Each row, then roughly how far along a hidden order it lies, from 0 to 10:
In the rows, 128 means zero.
[132 139  96 148 132 130 100 169 109 137 131 123 118 141  43 159 128  89
 104 116 127]  8
[134 138  93 149 129 131  95 158 108 138 131 123 118 141  64 157 128  88
 106 122 127]  8
[130 147  91 163 145 138 104 167 122 139 131 122 125 134  55 192 122  78
 109 114 136]  6
[148 117 115 158 150 123  96 137 132 141 125 128 106 118 193 182 125  67
 112  39 135]  2
[149 115 119 151 149 123  97 135 130 138 125 127 108 122 179 173 126  56
 116  48 134]  2
[129 145  87 141 124 132  95 177 105 138 133 122 121 147  11 135 129  98
 103 158 124]  10
[136 136  98 150 136 130  97 162 108 140 131 124 117 138  72 168 127  83
 108 114 132]  7
[146 122 116 168 154 127 100 140 130 140 125 128 110 122 169 199 122  47
 114  52 140]  2
[140 126 112 158 149 129  96 143 123 140 126 126 113 125 140 179 125  65
 113  75 136]  3
[132 140  93 141 127 128  94 170 108 138 132 123 117 142  35 149 129  87
 103 132 124]  9
[134 139  96 157 142 133 101 156 114 139 130 124 121 133  70 181 124  64
 108 127 135]  6
[146 124 112 157 145 125  98 147 123 139 126 126 111 127 126 181 126  60
 111  69 133]  4
[125 152  84 154 128 137 100 180 104 140 133 120 119 145  14 171 126  90
 102 146 129]  10
[148 120 121 165 160 124 108 134 132 142 124 128 114 117 211 192 122  36
 122  50 140]  0
[129 147  76 147 126 133  98 175 105 138 133 122 123 145   8 154 126  92
 103 143 130]  10
[140 130 111 167 156 132  99 149 124 142 127 126 117 121 148 206 121  42
 118  58 142]  3
[127 146  87 141 129 134  99 173 104 136 133 123 122 145  19 171 127  89
 100 129 130]  9
[145 121 110 138 135 119  87 150 121 137 128 126 109 134 115 138 130  82
 107  85 124]  5
[136 137  98 154 138 134 101 158 113 140 130 123 117 136  75 173 126  82
 108 108 131]  7
[142 125 111 156 147 126  96 143 124 141 126 126 113 127 115 174 124  53
 112  64 138]  3
[134 138 104 155 138 129 102 164 111 140 130 124 117 135  80 177 126  77
 104 101 132]  6
[140 129 106 152 139 126 101 145 113 138 129 125 114 134 105 164 127  59
 107  91 130]  5
[126 149  86 148 128 136  99 178 105 139 134 120 125 145   1 154 128 100
 101 140 129]  10
[151 114 124 161 157 124  96 132 135 139 124 128 107 115 204 176 123  46
 117  28 139]  0
[145 124 110 152 145 124  85 150 122 138 127 126 112 129 122 165 127  64
 110  78 132]  4
[130 146  85 144 120 132  96 176 106 136 133 121 121 146   5 167 128  71
 103 148 127]  10
[131 139  95 147 133 131 106 163 113 138 131 123 119 138  61 165 127  77
 106 114 131]  8
[153 113 124 160 153 121 109 134 132 140 123 129 106 119 200 180 125  38
 120  36 136]  1
[144 124 117 165 156 129 100 139 131 142 125 127 109 117 187 203 121  45
 115  44 141]  1
[144 121 117 153 148 125 100 141 124 141 125 128 107 123 171 193 125  51
 114  64 137]  2
[135 139  93 152 132 131 109 165 112 140 131 123 120 139  44 174 127  91
 103 120 128]  8
[156 107 128 156 152 116  89 134 132 140 123 130 102 117 213 160 127  77
 117  24 134]  0
[149 113 116 147 140 119  92 140 128 143 126 128 104 126 170 154 128  51
 113  49 131]  2
[132 141  92 140 126 131  96 167 109 139 131 122 119 144  33 159 128  73
 108 120 127]  9
[141 127 112 162 150 128 102 146 123 141 127 126 115 125 137 188 123  57
 109  65 138]  3
[148 116 115 147 142 119  89 142 127 141 127 128 106 127 158 149 128  67
 109  66 129]  3
[151 114 125 156 150 120  97 133 132 140 125 129 105 119 171 158 126  49
 105  37 133]  1
[150 116 123 160 159 125 102 130 133 141 123 129 117 114 201 202 122  36
 109  34 140]  0
[145 122 109 151 140 122  92 144 122 140 127 126 111 130 132 160 127  76
 110  84 130]  4
[137 133 112 153 144 130 101 152 118 142 129 125 117 130 103 188 124  67
 108  93 135]  5
[144 124 112 153 144 124  95 145 124 139 127 126 112 125  63 172 126  61
 110  73 135]  4
[141 126 110 153 145 128 100 145 123 140 127 126 114 128 127 179 125  74
 110  72 133]  4
[130 143  90 143 123 132  86 172 104 137 133 123 121 145  14 152 128  83
 106 123 124]  9
[136 133 103 154 138 130  97 155 114 139 129 125 117 134  92 165 126  63
 110  92 131]  6
[149 116 118 152 151 120  96 132 129 140 124 129 107 121 170 175 126  48
 114  27 133]  1
[147 122 112 161 142 123  93 144 125 138 127 127 108 126 131 166 127  60
 116  61 133]  3
[132 141  93 148 130 131  96 170 109 138 132 123 117 140  50 165 128  82
 105 113 127]  8
[132 144  95 155 135 134 102 168 113 136 131 122 122 137  46 169 125  81
 105 120 131]  8
[142 125 113 162 150 127 100 143 129 141 126 126 112 122 141 196 123  60
 116  57 138]  2
[139 133 108 166 151 130 104 148 124 142 127 126 115 124 133 191 122  61
 112  72 140]  3
[139 128 108 156 144 127 100 146 121 140 128 126 113 129 125 192 125  79
 108  83 134]  4
[127 148  83 151 126 133  96 176 103 135 134 121 122 144   7 157 127  92
 103 132 127]  10
[139 130 107 159 147 129 103 151 122 140 128 126 113 127 129 185 124  53
 111  79 136]  4
[143 125 108 163 152 127 104 139 126 161 126 126 112 122 154 197 123  49
 109  69 137]  3
[151 114 125 155 152 119  89 128 134 140 124 129 104 119 196 173 124  32
 107  37 135]  1
[130 143  91 156 131 131 102 171 104 138 132 123 122 136  32 164 127  88
 107 130 129]  9
[150 112 120 158 156 120  94 129 134 141 124 129 106 117 179 180 124  58
 117  28 137]  0
[146 120 114 161 161 126 103 132 132 144 124 126 110 116 188 207 115  40
 118  33 144]  0
[135 137  91 142 126 128  92 161 114 137 132 123 119 143  40 150 130  82
 104 131 125]  9
[146 118 111 151 139 121  95 144 127 137 126 127 104 128 142 164 127  61
 111  62 131]  3
[136 135 101 155 143 127 107 154 121 139 129 125 119 132 113 177 125  72
 110  90 134]  5
[125 148  82 147 128 135  93 180 102 139 132 122 124 143   9 161 127  75
 102 132 130]  9
[152 110 123 152 152 118  92 133 132 137 124 130 105 120 185 167 126  56
 114  26 134]  1
[136 138 100 156 140 131 105 155 116 135 129 124 117 134  80 183 125  79
 109 102 133]  6
[152 113 125 161 155 121 101 130 135 141 124 129 106 116 208 190 123  45
 117  16 139]  0
[134 139 118 135 121 127  91 166 107 136 132 123 118 147  28 129 132  90
 101 115 121]  9
[142 125 104 151 136 121  84 150 118 138 128 126 112 136 113 163 130  61
 105  87 126]  5
[128 148  90 151 130 136  97 175 107 139 133 122 123 142  45 175 125  86
 103 138 131]  9
[133 137  94 144 133 130  98 166 112 137 130 123 115 135  62 160 128  76
 105 120 127]  7
[140 133 100 152 141 128  98 176 123 140 129 125 114 133 100 173 126  75
 109  74 133]  5
[143 124 111 152 142 124  97 148 126 138 127 127 111 128 132 166 126  63
 110  86 133]  4
[129 142  93 153 134 133 101 171 109 138 132 122 117 138  41 160 126  83
 105 130 130]  8
[142 132 109 156 142 129 100 148 116 140 129 125 114 123 102 181 124  57
 111  84 135]  5
[148 117 124 162 156 124 101 126 135 142 124 129 109 117 195 184 123  45
 114  39 139]  0
[150 118 119 157 147 123  99 134 131 141 124 128 107 118 198 186 124  50
 114  45 136]  1
[128 147  86 156 135 136 101 163 108 138 132 122 124 140  20 173 125  81
 103 121 132]  8
[146 118 116 158 154 124  98 135 132 141 125 128 108 120 177 188 123  49
 114  49 138]  1
[125 147  83 147 124 134  97 180 105 138 134 121 120 147   1 159 128 104
 101 142 125]  10
[150 114 123 154 154 122  96 159 131 140 125 128 105 117 197 182 124  44
 118  32 137]  1
[143 120 110 152 145 122  94 142 121 140 127 127 108 127 143 163 126  61
 114  67 132]  3
[130 144  95 155 136 134 103 168 111 138 131 123 119 138  40 175 125  82
 106 114 132]  8
[138 115 113 156 144 122  96 143 124 139 126 128 110 125 158 168 127  61
 112  62 133]  3
[148 120 118 156 147 123  93 139 125 139 127 128 108 125 163 169 126  60
 109  55 134]  3
[145 123 111 161 153 126  93 143 127 140 126 127 113 125 150 189 123  55
 114  71 137]  2
[141 128 109 155 147 127  98 146 123 143 127 126 115 125 136 184 124  62
 111  71 136]  4
[125 152  82 144 127 136  95 178 103 139 134 121 127 147   1 161 126  94
 102 176 128]  10
[145 120 114 147 150 122  97 141 125 140 126 128 109 127 150 155 127  61
 111  52 130]  3
[127 149  79 150 127 135  97 176 105 138 133 122 123 144  11 149 127  97
 103 136 128]  10
[132 144  89 150 136 133 103 168 108 138 131 122 121 142  34 163 126 100
 102 140 128]  9
[131 144  68 150 132 133 101 167 108 138 132 123 121 141  32 169 126  79
 104 122 131]  8
